Here is a tiny trained network, its code and every weight. The questions are about switching its units off for an input and a class, where a switched-off unit gives its printed mean instead of its output.

import numpy as np


def w(rows, s, z=0):
    codes = np.array(rows[::2]) - 128.0
    scale = np.full(codes.shape[1], s)
    scale[-1] = z or s
    return codes * scale


def f(y):
    return y / 2 * (1 + np.tanh(0.7978845608 * (y + 0.044715 * y**3)))


def log_softmax(a):
    a = a - a.max(-1, keepdims=True)
    return a - np.log(np.exp(a).sum(-1, keepdims=True))


def net(x, mask):
    res = np.array(x, float).reshape(1, 3) / 4 @ E
    y = f(res @ A[0][:, :-1].T + A[0][:, -1])
    res = res + np.where(mask, y, B[0][:, -1]) @ B[0][:, :-1]
    return log_softmax(res[-1] @ U[:, :-1].T + U[:, -1])


A, B = {}, {}
E = w([
[146,92,86,171,87,149,58,149,138,139,161,216],'x0',
[160,90,197,125,87,122,130,40,159,131,8,146],'x1',
[95,120,160,146,120,99,68,221,170,103,100,80],'x2',
],0.012)
A[0] = w([
[96,153,34,154,188,183,148,183,63,151,227,91,1],'n1',
[104,206,152,50,177,71,146,98,84,152,94,24,77],'n2',
[190,178,79,107,187,154,191,73,80,182,130,202,8],'n3',
[145,94,57,215,80,174,18,144,124,165,174,214,66],'n4',
[98,175,148,66,171,109,217,145,93,76,153,38,95],'n5',
[116,174,95,174,177,68,154,162,133,107,244,88,212],'n6',
[101,121,129,64,200,165,144,124,137,148,121,94,27],'n7',
[73,129,167,195,165,81,52,244,159,87,108,74,60],'n8',
[176,159,67,90,156,208,217,95,2,189,202,177,159],'n9',
],0.0073)
B[0] = w([
[165,65,149,162,112,137,97,86,175,172,67,111,210],'n1',
[131,85,124,153,170,152,143,164,111,109,142,155,201],'n2',
[77,107,105,125,139,104,90,88,192,127,138,112,171],'n3',
[130,111,142,176,202,164,175,175,100,114,164,149,207],'n4',
[95,115,118,173,184,161,152,144,91,115,133,158,206],'n5',
[167,135,169,139,107,110,105,109,117,142,93,138,247],'n6',
[131,7,116,152,189,102,151,118,217,115,169,113,132],'n7',
[88,163,75,94,121,112,82,86,175,93,152,110,214],'n8',
[94,158,108,84,121,121,90,134,138,104,139,139,238],'n9',
],0.016,0.012)
U = w([
[112,102,121,160,189,141,158,164,102,118,172,147,108],'0',
[65,156,75,88,131,112,92,111,175,109,158,126,102],'1',
[186,85,186,148,113,123,112,79,153,158,57,133,102],'2',
[138,252,149,104,80,127,119,175,18,128,120,145,251],'3',
[156,148,104,113,102,103,148,134,103,140,146,116,96],'4',
],0.018,0.021)

Each question gives the input, the list of numbers given to net, and the class t.
The units are the neurons (one row each of A and B). Each row of codes is followed by its name. A weight is (code - 128) times the scale printed after its matrix; where a second scale follows, it is the last column's (A, B and U).
mask holds one flag per neuron, in row order. A switched-off neuron (its flag False) gives its mean, the last column of its row in B, instead of its output. The means were averaged over made-up inputs and are rounded, as every weight is.
A unit's drop is (log p(t) with every unit on - log p(t) with that unit switched off) / (log p(t) with every unit on - log p(t) with every unit switched off).
The circuit of an input: a set's keep is (log p(t) with only the set's units on - log p(t) with every unit switched off) / (log p(t) with every unit on - log p(t) with every unit switched off). Starting from all 9 units, units are removed one at a time, each time the one whose removal leaves the highest keep (on an exact tie, the one counted first), for as long as the keep stays at least 0.8.
units of the circuit, in order: the units of the circuit, biggest drop first
most important unit: the unit with the biggest drop
top k neurons: the k neurons with the biggest drops, biggest first
drop when u is switched off: that unit's drop, to one decimal
input [-6,1,6], class 0: most important unit : n2
input [3,-4,1], class 2: units of the circuit, in order : n1, n6
input [8,8,-8], class 0: top 2 neurons : n4, n8
input [-5,-5,-6], class 1: top 2 neurons : n9, n3
input [2,3,3], class 3: top 2 neurons : n1, n3
input [-1,0,3], class 3: units of the circuit, in order : n1, n3
input [1,0,-4], class 1: top 4 neurons : n6, n3, n9, n4
input [5,-8,-2], class 2: top 2 neurons : n1, n6
input [5,5,5], class 0: top 3 neurons : n1, n6, n4
input [-6,5,-3], class 0: top 3 neurons : n1, n6, n2
input [-4,-6,-5], class 2: top 3 neurons : n1, n6, n8
input [8,8,-6], class 0: top 3 neurons : n4, n1, n6
input [6,0,5], class 0: top 2 neurons : n4, n9
input [8,0,5], class 0: units of the circuit, in order : n4
input [-7,7,8], class 1: top 2 neurons : n8, n4
input [-6,-8,-1], class 2: top 3 neurons : n1, n6, n4
input [-3,-7,-7], class 1: top 3 neurons : n9, n3, n5
input [6,2,5], class 0: top 2 neurons : n4, n9
input [-4,0,-8], class 1: drop when n9 is switched off : 0.1
input [-5,5,6], class 1: units of the circuit, in order : n6
input [-4,-8,-4], class 2: drop when n6 is switched off : 0.2
input [0,-3,2], class 3: drop when n1 is switched off : 0.2
input [1,3,-3], class 3: drop when n3 is switched off : 0.1
